Below are the code and all the weights of a small trained network. Each question names an input and a class and asks about switching units off, where a switched-off unit gives its printed mean instead of its output.

import numpy as np


def w(rows, s, z=0):
    codes = np.array(rows[::2]) - 128.0
    scale = np.full(codes.shape[1], s)
    scale[-1] = z or s
    return codes * scale


def norm(h):
    return h / np.sqrt((h * h).mean(-1, keepdims=True) + 1e-5)


def f(y):
    return y / 2 * (1 + np.tanh(0.7978845608 * (y + 0.044715 * y**3)))


def log_softmax(a):
    a = a - a.max(-1, keepdims=True)
    return a - np.log(np.exp(a).sum(-1, keepdims=True))


def net(x, mask):
    res = np.array(x, float).reshape(1, 6) / 4 @ E
    u = 0
    for l in range(3):
        y = f(norm(res) @ A[l][:, :-1].T + A[l][:, -1])
        res = res + np.where(mask[u : u + 9], y, B[l][:, -1]) @ B[l][:, :-1]
        u += 9
    return log_softmax(norm(res)[-1] @ U[:, :-1].T + U[:, -1])


A, B = {}, {}
E = w([
[204,150,82,219,155,193,66,148,161,76,147,123],'x0',
[150,233,141,110,134,132,114,134,161,170,97,195],'x1',
[104,42,107,97,163,75,2,151,96,120,135,86],'x2',
[205,125,236,108,125,76,124,169,175,85,135,111],'x3',
[172,145,74,163,145,61,153,188,231,66,85,94],'x4',
[163,131,138,136,191,168,158,65,109,55,61,118],'x5',
],0.0067)
A[0] = w([
[157,75,90,149,139,51,184,152,137,51,145,75,141],'L0N0',
[31,201,51,118,211,130,139,241,214,161,173,116,58],'L0N1',
[238,225,186,157,146,92,128,171,208,39,68,120,2],'L0N2',
[182,48,173,163,8,120,234,187,222,57,199,60,52],'L0N3',
[104,83,177,53,103,95,9,185,63,125,164,145,53],'L0N4',
[3,107,70,173,74,78,69,159,115,165,172,240,223],'L0N5',
[65,104,135,146,157,94,146,146,230,50,79,65,62],'L0N6',
[156,38,175,188,97,118,227,123,236,135,116,132,112],'L0N7',
[102,172,69,128,107,17,149,236,179,186,139,174,118],'L0N8',
],0.0044,0.0024)
B[0] = w([
[112,79,113,136,120,76,147,68,143,163,130,94,204],'L0N0',
[109,65,187,157,148,149,161,180,185,163,34,207,180],'L0N1',
[118,155,154,51,126,162,29,246,96,64,104,152,240],'L0N2',
[153,71,146,154,4,128,178,155,106,100,192,84,218],'L0N3',
[130,156,167,93,153,83,100,159,115,167,203,173,208],'L0N4',
[202,195,132,92,78,125,112,68,240,192,171,137,252],'L0N5',
[113,98,113,151,203,92,72,94,154,120,191,34,176],'L0N6',
[121,40,214,122,2,131,145,175,155,131,150,150,185],'L0N7',
[61,140,89,167,106,178,147,120,135,211,82,148,217],'L0N8',
],0.0065,0.0036)
A[1] = w([
[102,64,94,115,109,101,148,48,167,125,186,140,189],'L1N0',
[168,198,159,96,110,123,167,68,92,125,175,164,161],'L1N1',
[90,66,60,165,202,41,92,112,181,76,111,53,33],'L1N2',
[146,93,113,86,115,33,159,187,142,155,141,108,122],'L1N3',
[178,138,161,98,151,145,81,197,184,44,76,110,189],'L1N4',
[122,172,116,67,133,191,165,147,184,145,166,111,89],'L1N5',
[174,157,154,172,199,123,121,215,178,53,76,134,43],'L1N6',
[144,62,118,161,189,86,105,118,143,120,146,125,4],'L1N7',
[77,133,165,145,110,187,2,186,168,44,82,122,104],'L1N8',
],0.0062,0.0018)
B[1] = w([
[177,193,166,119,218,140,96,181,188,83,109,128,212],'L1N0',
[102,108,120,119,225,71,159,104,53,85,127,123,214],'L1N1',
[123,156,137,171,177,34,70,58,156,114,37,116,239],'L1N2',
[165,101,135,161,200,254,134,116,81,50,47,93,205],'L1N3',
[180,185,52,73,103,134,239,105,194,107,151,105,252],'L1N4',
[168,102,65,142,146,84,118,172,164,52,14,135,173],'L1N5',
[201,142,43,7,168,92,186,163,113,50,155,217,212],'L1N6',
[63,130,76,103,60,96,145,71,192,179,74,19,155],'L1N7',
[120,199,49,51,89,143,218,109,78,114,157,121,230],'L1N8',
],0.007,0.004)
A[2] = w([
[102,151,133,66,85,108,22,104,120,169,254,149,30],'L2N0',
[155,92,74,185,152,196,123,57,123,139,140,151,30],'L2N1',
[89,156,3,179,117,186,142,111,78,191,127,134,83],'L2N2',
[166,128,115,201,135,226,170,118,109,68,102,167,55],'L2N3',
[154,171,158,95,135,178,79,134,76,55,114,47,120],'L2N4',
[108,115,126,143,140,68,107,92,95,108,145,63,39],'L2N5',
[132,98,90,141,93,130,155,163,140,186,78,163,9],'L2N6',
[147,78,170,194,19,96,164,156,132,66,175,36,61],'L2N7',
[106,183,202,79,107,70,148,135,91,136,99,99,181],'L2N8',
],0.0067,0.0016)
B[2] = w([
[201,48,105,97,227,217,117,159,135,151,192,59,244],'L2N0',
[83,204,115,181,132,131,51,138,36,82,140,141,167],'L2N1',
[112,119,178,234,112,106,75,219,109,115,117,151,219],'L2N2',
[85,111,81,223,105,90,11,208,84,83,191,67,225],'L2N3',
[120,166,70,154,92,142,161,189,151,143,99,174,211],'L2N4',
[96,133,63,121,172,128,108,108,252,175,100,126,174],'L2N5',
[230,66,143,187,113,148,142,146,95,252,45,129,165],'L2N6',
[168,100,254,164,67,98,119,175,89,127,128,49,253],'L2N7',
[56,87,135,108,116,173,151,12,103,73,190,210,216],'L2N8',
],0.0072,0.0035)
U = w([
[105,144,117,185,91,140,135,189,189,241,67,201,138],'0',
[150,58,240,147,33,116,163,190,140,106,172,45,102],'1',
[33,119,203,79,160,130,215,25,63,135,138,198,53],'2',
[181,196,51,37,112,141,204,177,144,63,153,161,253],'3',
[129,79,130,63,227,191,53,119,127,200,252,102,136],'4',
[99,121,87,124,203,56,85,67,205,117,68,42,78],'5',
[64,175,105,218,169,141,61,154,46,78,167,137,92],'6',
],0.012,0.0018)

Each question gives the input, the list of numbers given to net, and the class t.
The units are the neurons (one row each of A and B). Each row of codes is followed by its name. A weight is (code - 128) times the scale printed after its matrix; where a second scale follows, it is the last column's (A, B and U).
mask holds one flag per neuron, layer by layer. A switched-off neuron (its flag False) gives its mean, the last column of its row in B, instead of its output. The means were averaged over made-up inputs and are rounded, as every weight is.
A unit's drop is (log p(t) with every unit on - log p(t) with that unit switched off) / (log p(t) with every unit on - log p(t) with every unit switched off).
The circuit of an input: a set's keep is (log p(t) with only the set's units on - log p(t) with every unit switched off) / (log p(t) with every unit on - log p(t) with every unit switched off). Starting from the 12 units with the biggest drops (on a tie, the unit counted first), units are removed one at a time, each time the one whose removal leaves the highest keep (on an exact tie, the one counted first), for as long as the keep stays at least 0.8.
circuit, biggest first: the units of the circuit, biggest drop first
k most important neurons: the k neurons with the biggest drops, biggest first
top k neurons in layer l: the k neurons of layer l with the biggest drops, biggest first
drop of u: that unit's drop, to one decimal
input [8,-5,1,-3,7,-5], class 5: circuit, biggest first	(L1N2)
input [1,1,2,4,0,-8], class 4: top 2 neurons in layer 0	(L0N4, L0N5)
input [3,3,-8,-8,3,0], class 6: top 2 neurons in layer 2	(L2N3, L2N1)
input [-5,-8,3,7,-8,0], class 4: circuit, biggest first	(L0N4, L2N0)
input [-6,-2,-8,0,0,-5], class 1: 3 most important neurons	(L0N3, L0N7, L2N7)
input [-2,8,-4,-7,0,2], class 0: 2 most important neurons	(L1N3, L2N6)
input [-8,-8,3,2,-3,6], class 5: 3 most important neurons	(L2N5, L1N8, L0N2)
input [-8,2,0,3,5,-6], class 0: 2 most important neurons	(L0N8, L2N6)
input [-2,-1,-7,0,6,-8], class 1: 2 most important neurons	(L0N3, L2N7)
input [-6,-4,4,-5,7,-8], class 0: 4 most important neurons	(L0N8, L0N1, L0N5, L2N6)
input [5,2,6,-3,8,7], class 3: top 3 neurons in layer 1	(L1N6, L1N8, L1N4)
input [7,-8,8,-3,-5,2], class 5: circuit, biggest first	(L1N2, L1N7)
input [-7,8,5,8,4,-3], class 3: 3 most important neurons	(L0N2, L1N4, L1N2)
input [-8,-2,2,5,0,5], class 2: circuit, biggest first	(L2N8)
input [-5,0,-5,7,7,-1], class 1: 3 most important neurons	(L0N3, L0N7, L2N7)
input [3,-2,-6,5,-7,2], class 6: 2 most important neurons	(L2N3, L1N1)
input [-1,-8,5,0,1,-6], class 5: top 4 neurons in layer 1	(L1N3, L1N2, L1N0, L1N7)
input [-8,8,4,8,-4,-6], class 4: 2 most important neurons	(L2N0, L0N4)
input [-3,4,4,-4,6,-2], class 0: drop of L0N8	0.2
input [3,4,-4,3,-8,7], class 6: circuit, biggest first	(L2N3)
